Here is a tiny trained network, its code and every weight. The questions are about switching its units off for an input and a class, where a switched-off unit gives its printed mean instead of its output.

import numpy as np


def w(rows, s, z=0):
    codes = np.array(rows[::2]) - 128.0
    scale = np.full(codes.shape[1], s)
    scale[-1] = z or s
    return codes * scale


def f(y):
    return y / 2 * (1 + np.tanh(0.7978845608 * (y + 0.044715 * y**3)))


def log_softmax(a):
    a = a - a.max(-1, keepdims=True)
    return a - np.log(np.exp(a).sum(-1, keepdims=True))


def net(x, mask):
    res = np.array(x, float).reshape(1, 2) / 4 @ E
    y = f(res @ A[0][:, :-1].T + A[0][:, -1])
    res = res + np.where(mask, y, B[0][:, -1]) @ B[0][:, :-1]
    return log_softmax(res[-1] @ U[:, :-1].T + U[:, -1])


A, B = {}, {}
E = w([
[44,200,191,217,86,138,92,85,135,187,5,53],'x0',
[127,29,125,124,219,41,40,161,202,166,123,78],'x1',
],0.012)
A[0] = w([
[185,96,49,94,163,109,122,167,181,119,186,204,198],'n0',
[65,112,220,190,130,84,42,88,147,255,112,71,247],'n1',
[129,30,109,111,139,91,84,158,166,163,167,113,137],'n2',
[46,159,238,216,71,179,105,73,125,159,22,76,139],'n3',
[118,132,158,144,136,52,105,162,131,172,113,116,87],'n4',
[246,96,63,52,166,106,116,238,160,101,193,165,218],'n5',
[194,196,99,149,90,177,225,77,56,84,144,187,254],'n6',
],0.0078,0.0023)
B[0] = w([
[156,82,167,111,68,148,68,177,113,173,114,157,196],'n0',
[11,215,213,201,205,14,64,115,194,82,81,1,224],'n1',
[157,104,180,138,139,137,100,203,141,125,145,119,179],'n2',
[48,44,168,183,44,40,103,126,155,206,138,169,250],'n3',
[79,89,134,166,188,25,98,182,197,132,145,119,155],'n4',
[171,91,159,163,37,125,72,232,130,198,151,186,219],'n5',
[165,130,84,10,118,234,150,82,49,143,175,133,220],'n6',
],0.009,0.022)
U = w([
[64,103,143,158,79,103,173,80,146,159,91,95,110],'0',
[97,124,234,201,219,56,101,140,198,84,89,23,50],'1',
[185,91,138,114,60,163,151,130,88,173,110,247,248],'2',
[169,184,13,60,202,200,212,58,83,2,98,117,64],'3',
],0.0072,0.0015)

Each question gives the input, the list of numbers given to net, and the class t.
The units are the neurons (one row each of A and B). Each row of codes is followed by its name. A weight is (code - 128) times the scale printed after its matrix; where a second scale follows, it is the last column's (A, B and U).
mask holds one flag per neuron, in row order. A switched-off neuron (its flag False) gives its mean, the last column of its row in B, instead of its output. The means were averaged over made-up inputs and are rounded, as every weight is.
A unit's drop is (log p(t) with every unit on - log p(t) with that unit switched off) / (log p(t) with every unit on - log p(t) with every unit switched off).
The circuit of an input: a set's keep is (log p(t) with only the set's units on - log p(t) with every unit switched off) / (log p(t) with every unit on - log p(t) with every unit switched off). Starting from all 7 units, units are removed one at a time, each time the one whose removal leaves the highest keep (on an exact tie, the one counted first), for as long as the keep stays at least 0.8.
circuit, biggest first: the units of the circuit, biggest drop first
most important unit: the unit with the biggest drop
k most important neurons: the k neurons with the biggest drops, biggest first
drop of u: that unit's drop, to one decimal
input [0,-6], class 3: most important unit	n5
input [0,-5], class 3: 2 most important neurons	(n5 n3)
input [-3,-6], class 3: circuit, biggest first	(n3 n6)
input [-1,-2], class 3: 2 most important neurons	(n3 n5)
input [2,-3], class 2: 3 most important neurons	(n1 n4 n6)
input [5,-8], class 2: 3 most important neurons	(n1 n6 n4)
input [-1,-1], class 2: 2 most important neurons	(n1 n6)
input [-3,-8], class 3: drop of n3	0.2
input [1,-4], class 2: drop of n1	2.3
input [-4,3], class 2: drop of n1	0.3
input [-1,0], class 2: drop of n1	3.4
